Each row has two labels, one from each of two sets.
[ -2  25 -25 -14  36  15  -9   0 -28  11   7 -20  -9 -13  15  22 -18 -14
   4  21 -69   6 -35 -15 -23 -19   9  25 -15  -8  13   7   8  11 -11 -21
  42 -14  37  26 -16  -4   5  -3  39  -2 -11 -22 -14] => <51> [50]
[ -9  19 -14   9  20  12 -10 -22 -26  27  -9 -20   2  10  -2  30   2  13
   7  58 -80   6 -13  -6 -60  -9  -3  38 -14 -25   9  15 -14  20   7 -22
  22   5  43  17 -15 -17  12 -12  43 -16  -2 -50   5] => <51> [50]
[  4  23 -12   1   5  -1 -13 -16 -21  20   3 -20   7 -12  -2  11   1  25
   3  42 -40  -4 -13  -5 -11  -9  -6  14 -21 -24   8   6  16  26  -6 -29
  31  12  35  16 -14 -15  -8   8  30 -10 -11  -2   5] => <59> [56]
[  2  18 -11  -5  30 -10  -4 -10  -7   3  27 -22  21 -18   7  25  -1  -4
  17  22 -79 -10 -31  -1   6 -33  19  28 -18   4  26   2  14  10 -13 -49
  33 -28  50  26 -12  -7  25  -1  51 -26  -2 -18  -6] => <54> [56]
[ 18   4 -15   5  24   2 -31 -11 -39  14   2  -8   9 -15  10  14   0   8
   7  23 -40   7 -17  -4 -21  -9  -1  13 -10  -8  20   5   2  17 -25 -22
  12   4   4  17  -7  -2  24   2  28 -32 -12 -10  -3] => <51> [56]
[ -3  11 -18   2   7  -6  -5  -8   3  21  17  -4  -5  -6  -8   9   4   3
   7  19 -56  -6 -10 -13 -25  -8  -5  24  -4   2  15  -7  13  20   7   4
  24   5  -1  19 -11   2  31 -15  39  -2   0 -10  -3] => <48> [49]
[ 11  22 -18 -15 -19 -11 -27  -9  -4  20   9  -9   5 -12 -10  -1  -4  37
   6  11 -87  -2  -7  -8 -41   0 -22  30 -10 -18   6  33  10  29  18 -45
  35  12  72  19 -21 -11  40 -15  49 -54  -6   4   3] => <59> [49]
[-15  18 -23 -18   2 -19 -10  -2 -14  -3  19 -26   7 -21  -9  66  10   5
   8  31 -99  -4 -26  -9  -8  -7   0  20  -7  -4   9 -11  11  33   9 -32
   5   2   0   9 -17   5  14 -20  30 -54   1  -5  -3] => <53> [56]
[  7  20 -16   4   6   4 -11   6 -30  13  16 -12  10 -13  13  13   1  11
  -2  31 -41  -3 -19  -5 -23  -9  -4  20  -9 -28   8   3   7  18   8 -26
  16  10  10  10  -5 -10   7   3  23 -31 -11   1   3] => <59> [56]
[-19  32 -16  -9  13   5 -18  -1 -12   6  21 -12  -7  -5  -7  33  -3   3
  26  25 -69   1 -19 -11 -36  -8  -3  39 -13 -12  15   4  24   6  -3 -44
  32 -20  24  23 -24  -2  10 -12  53 -30  -1 -22   7] => <54> [49]
[ -2  20 -20  -3  12   4  -7 -14 -22  17  11 -19   7 -14   3  34  11  18
  14  34 -74  -5 -13  -7 -18 -10  -7  42 -20 -11  13   6  13  18   2 -50
  20  -9  34  21  -6 -18   3 -14  39 -46   0  -9  12] => <59> [56]
[-18  17 -20  -2  10 -17 -14  -2  -2  14   6  -6   0  13   0  38   8  11
  17  38 -92 -10 -18  -1 -44  -7  -7  43 -14   0   8   1   9   6   9 -28
  15  -9  32  13 -16  -4  25 -20  41 -42  12  -9  10] => <53> [50]
[  -7   34  -19  -15   -9  -15   -6  -17   -5   -1   16  -24    4  -19
  -11   48    0   17   11   32 -101   -8  -19   -9    2   -7  -12   38
  -20  -24   13    5   15   24   16  -55   32    2   58   24  -16  -18
   10  -20   44  -57    1   -8   -4] => <54> [56]
[ 12   6 -11 -11 -12  -4 -12  -3  -4  13   6  -4  -9 -11  24  16  -2   6
   7  -1 -54  -5  -8   0 -33  -4  -9  27 -23  -5  -7   8  15  29  12 -26
  18  10   2  11 -17   1  25 -29  39 -37  -1  -8  -2] => <53> [49]
[  -3   19  -28    6   32   10   -9  -10  -27    9   -1  -21    1   -6
    2   45    0   -7    4   45 -104    5  -19   -4  -39   -7    3   16
  -10  -11   18    6    9   33   -2  -11   31   -1   46   10  -26   -4
   10   -5   27  -15   -4  -12   -7] => <48> [50]
[  1   6 -16 -18  -7  -8 -25 -13 -10  20  -7 -17  -3  -3   1  13 -17  17
 -30  21 -83  -5 -10  -3 -31 -10  -3  15 -13  -9  15  15  13  19  25 -27
  31   1  57  11 -18 -17  27 -13  39 -53 -10  -1  17] => <59> [49]
[ -15   15  -32   -3   11    0  -21  -15   -6    9    3  -26    0   -6
   -4   43   -6    0    8   36 -101    1  -18   -7  -20  -11    7   21
  -17   -9   15    0    6   24    5  -29   36   -9   69   15  -18  -13
   15   -6   37  -35    4    6   -2] => <53> [50]
[-11  29 -16   2  10 -12  -1  -9  -6   5  14 -18   1  -1  -7  44  12   6
  21  23 -65 -17 -15   1  -4   3  -3  29 -11 -11   5   2   2  11   4 -34
  12 -12  30  -5  -4  -7  -1   2  23 -31  10 -10  -6] => <54> [56]
[  0  24 -18 -10  14 -25  -3 -24 -18   9  16 -26   4 -31  -4  57   7   9
  12  48 -99  -3 -26  -7  -4  -5  -7  33 -11 -13  13  -5  11  30   9 -37
  21  10  40  18  -9  -4   9  -5  37 -49  -5 -10  -1] => <53> [56]
[ -7  10 -19  -5  25   9 -15  -6 -31  22   1 -20  -9  -1   5  38 -11   8
  -2  37 -72   3 -15  -5 -35   0   4  11 -17 -15   8  -2   3  26   4 -10
  23  -3  18  10 -24   5  10 -17  27 -28 -11  -7   4] => <51> [50]
[ -6  15 -22  -8   6  10  -5 -19   0   0  -6  -8   4  12  -1  23  -4   1
 -12  25 -64   6  -5 -10 -13   3 -21   6 -20 -26   4  12   5  16  12 -15
  23   5  67  -7 -13 -12  -7  -3  23  -9  -7   5  -6] => <54> [50]

Each row has two labels, one from each of two sets.
[ 17  -4   3  -7   2  -1   2   6   8   6   1  -7 -10   7   5  -4  14  -6
  10   1  -3  -3   9 -15  16   2  -1  17   5  -7   5   7  -7  -1   2  11
   8   6  -5  -7   4  14   3  11  -8  -3  -4  17 -18] => L G
[ 13 -10  -3  -8  -2 -13  -4   1  19  12   4  -8   0   0  -7   4  -3 -19
   8  17   2   3   5   0  13  -1  -4  27  -9  -7   2  12 -13  -6   3   2
   3  19   3 -15 -10  25  -6   6  -7  -1  -3   0 -20] => F G
[ -1 -15  10 -15   9  -6  -5   5  19  10   5   7   0   6  -3 -29   7 -12
   8   6  -7  13  -1   6   9   1  -9 -15  -5  -3  10  14  -6  -5   2  -5
  -7  21  -3  -6 -11   4  16  19   3 -16 -11   6 -17] => L H
[ 15  -2  12 -16   2 -22   0   0  15   6   6   2   1   5 -10   0 -32 -10
  -1   5   8   2  -4  17   1 -12 -16  21 -19 -16  17  20  -5  -9 -21   1
 -16  22   8 -12 -33   0  -4 -12 -13  -2   5  -8  12] => F X
[ 30  -2   1  -1  -4   0  -1   6   8  11   4 -12   9   4   5  13   8  -4
   8   1   2  -4   7   1   9   0  -4  23 -14  -4   5   3  19   6   6  10
   9   7   6  -6  -2  14   0   1  -7   7   4  -4  -5] => F M
[ 24 -11   3 -24  -2 -26  -3  -4  23  10  -4   8  -4 -10  -8 -19 -19 -19
  16  17  -2  11   1 -16  14 -10 -12  24  -9 -13  12  16 -19 -25   1 -13
 -11  24   5 -28 -34  26  -8  -1 -16 -13   2   5  -9] => F M
[  3 -21  10 -30  22 -17  -2  -4  32   9  -5   3 -14  -6  -2 -26  -6 -31
   8  21  -8  16  -2  -1  12  -6 -14  12 -10 -17  13  19 -14 -15  -8 -11
   2  23   1 -18 -23  15  -3  13 -13 -20  -3  20 -18] => J G
[ -1  -9   3  -8  -4 -14  -8  -4  10  10  -6   0   0 -10  -2  10  -7 -12
   2  10  -2   0   2  -5   3  -2   6  16  -3  10   3 -14 -11  -8  13   9
   2   7   5 -17  -7  15  -6   7  -4  -4   7  10 -13] => F G
[ -8  -5   3   3   5   1  -8  -9  12   9   7  -9   6  -5   3 -13  12  -8
   1   1  -8  11   2   9   8   8  -8   4 -15 -10   0   4  -7   2  51  -6
  -3  21   2  -7   0   4  -1   4  -7 -17  -4   4 -12] => J H
[ 13  13  12   0   2 -13   0   6  12  -1   8  -8  10  -2  -4   0 -13  -4
  -7  -1   6  11   1   7   2 -19 -10  20 -11 -15  14  39   1   9 -18   1
 -17  16   2   2 -22 -11   7 -11  -8   0 -10 -20  13] => J X
[ 28   0  -2  -6   6 -14  -2  -1   7  21  -4  -5   1   1  -2   5  10 -10
   3  12  12  -4   3  -5   1   0   1  30  -8  -1   1  10  -7   1  15  10
   1  -8  -2 -11  -8  25   3   1 -34   2   7  -2 -10] => F M
[-12  -2   5   1   4  11  -3   6   8  -1  13 -12  10   1   6  -6  27  -2
   7  -4  -7   9   6 -10   6  12  -1  -1   0   1  -8  -9  -1  14  10   5
   8   2  -2   1  16  -5   9  14  -3 -14  -7   0 -15] => L H
[ -2  -9   3  -8   5  -4  -8   5  17   0   9  -9  -6  -8  -4 -12   9  -9
   5  11 -13  15   5   5   7   0  -2  -1  -1 -11  -7   0  -8  -2   2  -4
  -8  24  -4 -13  -3  -3   2   7  -4 -12  -4  -4 -17] => J H
[  3 -11  -6  -6  -6  -7  -3   1  23   9  -2  -3  -5 -15  -1   2   1 -19
   7   7  -3   5  14  -8  17  -6   0  23  -2  -3  12   2 -15  -3   5  -2
   0  11   3 -17  -6  23  -8  17  -7   4  11   7 -16] => F G
[ 13   0   8  -7   0 -16   1   3   9  -3   6 -21  55  -4  -6  -3  13  -5
  -4   8   0   2  -1  10   9  -3 -10   6  -6 -18  20  25  -4  -3 -13  -6
 -10  14   3  -5 -31  -7  -7 -16  -9  -6  -2 -13  20] => F X
[ 12 -12   7 -13  10 -10  -5   8   1  13  -5  11  -3  -2  -2 -14   1 -21
  11  11  -5   8   7  -4   8  -8  -4  20  -4  -5   7   6 -15  -6   4  -6
  -1  10   2  -9 -15  25   2  20  -7  -7   1  10 -19] => L G
[ -2  -6   5 -22   4 -23   1   1  19  10   0   3  -8  -6 -15  -7 -25 -10
   4  18   0   8  -1 -20  10 -12 -12  16 -11 -38  18  22  -8 -24  -6 -10
  -8  17   0 -19 -33  15   5   1 -17 -10   3   7   1] => F W
[  6  -7   1 -12   7  -9   2   3  11  10  -7  -3  -2   2   2  -8   3  -6
  10  12  -1   9   0  -4  12  -9  -3  15  -4  -3   4  20 -13  -4  -1  -3
   6   4   0 -15 -11  17   3   5 -16   0 -10  12 -13] => J G
[  5   2  10  -8   6 -11 -12  -1  28   9   1  -4   4 -12  -8  -4   0 -23
  13  14  -5   2   6   2  10  -3  -1  29 -11 -18  14  -5 -14   4   8  -8
  -3  14   4 -15 -16  13 -12   9  -7  -1   5 -11 -23] => F G
[  9  -5   2 -33  -3 -14  -3   4  12  14  -3   7   5   0  -4   6   0 -23
  10  10  -5   7   5  -1  10   4  -1  23 -12   6   5   0 -13  -9   7  -2
  -2  10   4 -17 -14  11  -7   7  -5  11   6   4 -13] => F G
[  6  -3   2  -4 -12  -6  -8   3  12  12  -1  -3   4  -2   2  -4   9 -16
   6   3  -4  15  12  -4   8   5   0  25 -10   6   2  -1 -14   0   5   6
   7  10   2 -16   0  19  -5  20 -14  -6   0   8 -32] => F G
[ 14   0   4 -18  -5 -20  -2   2  11   3   9  -8   3  -8  -9   2 -11  -8
  -2   6  -1   3  -6  -3   2  -9 -14  22 -16 -11   1  12   0 -12  -7  -6
 -19   9   2 -20 -15  -2  -9 -18 -10 -17  -1  -4  12] => F X
[  0  -6   6 -13   2 -10  -3  -1  12  11  -1   1   0  -5   3 -19  -7  -9
   8   2  -2   3   4  -6   4   3  10  10   5 -12  -1  -8 -15  -7  10  -7
  -1   9   8 -24 -10  24  -3   8   3  -6  19  13 -15] => F G
[  8   3   0 -11  -5 -13  -1   0  12   3  12  -9  10   0  -6  10  -2  -7
   4  11   7  -1   3  28  10  -6  -7  29 -23 -14  13  11   0   3  -5  -2
  -8  12   5  -2 -17   0  -3 -14  -5   1   2 -12   2] => F X
